Below is a small trained network, with its code and all its weights. Each question gives an input and a target symbol and asks what happens when units are switched off, that is, made to give their printed mean instead of their output.

import numpy as np


def w(rows, s, z=0):
    codes = np.array(rows[::2]) - 128.0
    scale = np.full(codes.shape[1], s)
    scale[-1] = z or s
    return codes * scale


def norm(h):
    return h / np.sqrt((h * h).mean(-1, keepdims=True) + 1e-5)


def f(y):
    return np.maximum(y, 0)


def softmax(a):
    e = np.exp(a - a.max(-1, keepdims=True))
    return e / e.sum(-1, keepdims=True)


def log_softmax(a):
    a = a - a.max(-1, keepdims=True)
    return a - np.log(np.exp(a).sum(-1, keepdims=True))


def net(x, mask):
    ids = ['αβγδεζηθμξπστφψω'.index(c) for c in x.split()]
    T = len(ids)
    res = E[ids] + P[:T]
    u = 0
    for l in range(2):
        q, k, v = (norm(res) @ M[l].T for M in (Q, K, V))
        z = softmax(np.where(np.tri(T) > 0, q @ k.T / 2**0.5, -1e9)) @ v
        res = res + np.where(mask[u], z, O[l][:, -1]) @ O[l][:, :-1]
        u += 1
        y = f(norm(res) @ A[l][:, :-1].T + A[l][:, -1])
        res = res + np.where(mask[u : u + 8], y, B[l][:, -1]) @ B[l][:, :-1]
        u += 8
    return log_softmax(norm(res)[-1] @ U[:, :-1].T + U[:, -1])


Q, K, V, O, A, B = {}, {}, {}, {}, {}, {}
E = w([
[99,150,121,90],'α',
[129,123,172,90],'β',
[217,187,1,72],'γ',
[104,123,111,194],'δ',
[122,132,89,164],'ε',
[86,87,96,130],'ζ',
[113,88,108,140],'η',
[116,133,136,193],'θ',
[110,120,228,150],'μ',
[125,150,196,122],'ξ',
[145,140,99,149],'π',
[97,117,99,194],'σ',
[113,109,111,104],'τ',
[105,121,92,186],'φ',
[113,130,126,191],'ψ',
[98,143,72,77],'ω',
],0.0072)
P = w([
[103,3,107,177],'0',
[141,135,91,137],'1',
[145,142,98,132],'2',
[143,145,110,131],'3',
[143,148,117,130],'4',
[143,152,126,130],'5',
[145,154,130,130],'6',
[147,157,136,132],'7',
[151,160,139,129],'8',
[154,162,143,132],'9',
[156,162,143,129],'10',
[158,163,142,132],'11',
[158,164,142,132],'12',
[145,153,131,132],'13',
],0.003)
Q[0] = w([
[255,115,224,208],'0.h0',
[211,85,206,93],'0.h0',
],0.0059)
K[0] = w([
[235,122,121,144],'0.h0',
[254,212,146,135],'0.h0',
],0.0077)
V[0] = w([
[255,219,69,132],'0.h0',
[43,209,95,222],'0.h0',
],0.00095)
O[0] = w([
[164,106,3,128,115],'0.h0',
[133,151,157,145,254],'0.h0',
],0.0039,0.00053)
A[0] = w([
[193,210,237,127,11],'0.n0',
[149,140,221,187,114],'0.n1',
[202,172,252,182,181],'0.n2',
[85,14,117,254,116],'0.n3',
[22,155,75,49,252],'0.n4',
[74,39,156,152,81],'0.n5',
[48,24,99,167,54],'0.n6',
[210,53,40,133,207],'0.n7',
],0.0027,0.0021)
B[0] = w([
[60,119,3,4,143],'0.n0',
[131,148,64,118,157],'0.n1',
[74,114,76,91,181],'0.n2',
[205,164,138,42,212],'0.n3',
[113,140,196,125,251],'0.n4',
[201,153,65,82,141],'0.n5',
[144,176,116,48,157],'0.n6',
[99,165,208,177,211],'0.n7',
],0.0036,0.003)
Q[1] = w([
[145,156,73,146],'1.h0',
[190,110,131,250],'1.h0',
],0.02)
K[1] = w([
[182,62,89,136],'1.h0',
[80,2,91,139],'1.h0',
],0.012)
V[1] = w([
[47,131,252,142],'1.h0',
[34,133,47,160],'1.h0',
],0.0045)
O[1] = w([
[89,168,153,249,6],'1.h0',
[65,69,1,120,186],'1.h0',
],0.0057,0.0017)
A[1] = w([
[124,62,60,216,92],'1.n0',
[212,149,172,254,252],'1.n1',
[101,214,122,124,167],'1.n2',
[67,53,177,71,133],'1.n3',
[17,172,160,163,212],'1.n4',
[128,45,207,216,242],'1.n5',
[147,154,12,123,127],'1.n6',
[204,15,148,118,168],'1.n7',
],0.005,0.0028)
B[1] = w([
[200,254,133,49,166],'1.n0',
[70,72,110,91,215],'1.n1',
[152,179,160,128,224],'1.n2',
[171,142,83,133,180],'1.n3',
[60,92,153,132,243],'1.n4',
[241,99,58,106,165],'1.n5',
[126,80,179,180,251],'1.n6',
[77,158,202,200,167],'1.n7',
],0.006,0.0034)
U = w([
[26,187,233,137,118],'α',
[178,63,173,82,73],'β',
[223,173,43,79,227],'γ',
[114,77,165,178,83],'δ',
[97,232,45,149,241],'ε',
[174,42,17,172,97],'ζ',
[185,187,250,77,122],'η',
[179,58,143,110,88],'θ',
[150,90,185,185,110],'μ',
[104,80,178,136,163],'ξ',
[102,148,114,27,148],'π',
[98,125,123,221,108],'σ',
[205,159,172,204,178],'τ',
[93,105,118,214,122],'φ',
[118,72,132,100,3],'ψ',
[35,99,12,160,47],'ω',
],0.015,0.0047)

Each question gives the input, a string of symbols that net reads in full, and the target symbol t.
The units are the heads (2 rows each of Q, K, V and O) and the neurons (one row each of A and B). Each row of codes is followed by its name. A weight is (code - 128) times the scale printed after its matrix; where a second scale follows, it is the last column's (O, A, B and U).
mask holds one flag per unit, layer by layer, with each layer's heads first. A switched-off unit (its flag False) gives its mean, the last column of its rows in O or B, instead of its output. The means were averaged over made-up inputs and are rounded, as every weight is.
A unit's drop is (log p(t) with every unit on - log p(t) with that unit switched off) / (log p(t) with every unit on - log p(t) with every unit switched off).
The circuit of an input: a set's keep is (log p(t) with only the set's units on - log p(t) with every unit switched off) / (log p(t) with every unit on - log p(t) with every unit switched off). Starting from the 12 units with the biggest drops (on a tie, the unit counted first), units are removed one at a time, each time the one whose removal leaves the highest keep (on an exact tie, the one counted first), for as long as the keep stays at least 0.8.
units of the circuit, in order: the units of the circuit, biggest drop first
k most important neurons: the k neurons with the biggest drops, biggest first
k most important neurons of layer l: the k neurons of layer l with the biggest drops, biggest first
input μ ω π ω ξ α ζ, target α: 3 most important neurons -> (0.n4, 0.n6, 0.n3)
input α π π δ α ξ ω ω ω π μ σ φ, target ω: 2 most important neurons of layer 0 -> (0.n3, 0.n7)
input σ η σ, target γ: units of the circuit, in order -> (1.n0)
input μ ζ ω β σ η π ψ ω β, target π: units of the circuit, in order -> (1.n6, 0.n0)
input α ω ζ ω ξ ω ω α π, target ω: 4 most important neurons -> (1.n1, 0.n7, 0.n4, 0.n3)
input π π φ θ, target η: units of the circuit, in order -> (0.n3, 1.h0)
input ζ θ ω θ π ζ α ω β γ ω φ, target α: 4 most important neurons of layer 1 -> (1.n0, 1.n6, 1.n1, 1.n5)
input β σ ω ω, target ω: units of the circuit, in order -> (1.h0, 0.n3, 1.n0)
input φ ψ β φ ω ψ ω π μ η ξ φ ω ζ, target η: 3 most important neurons -> (0.n7, 0.n0, 0.n6)
input ω ω ζ δ ω ω, target ω: units of the circuit, in order -> (1.h0, 0.n3)
input ω δ π σ ω π ψ φ, target ε: units of the circuit, in order -> (1.h0, 1.n0, 0.n4)
input π ζ π ψ π ε η ε θ φ π δ, target η: 2 most important neurons -> (0.n6, 0.n5)
input ξ π φ β β δ ψ η φ δ δ ω ω ζ, target η: 2 most important neurons -> (0.n7, 0.n6)
input β α ω μ ω ξ ξ ω ω, target α: units of the circuit, in order -> (1.h0)
input γ ω β δ θ η ω, target η: 2 most important neurons -> (0.n7, 0.n2)
input α ω φ η ω ω γ ξ σ, target ω: 2 most important neurons of layer 1 -> (1.n1, 1.n5)
input π ξ π ω ω ω δ α β, target α: 4 most important neurons -> (0.n3, 0.n4, 0.n0, 1.n4)
input ε ζ δ ω δ δ ω ζ γ φ π σ ψ δ, target β: 3 most important neurons of layer 0 -> (0.n3, 0.n6, 0.n5)
input δ φ ω δ ω δ π, target τ: 3 most important neurons of layer 1 -> (1.n6, 1.n1, 1.n4)
input μ δ ω α ζ, target α: most important neuron -> (0.n4)
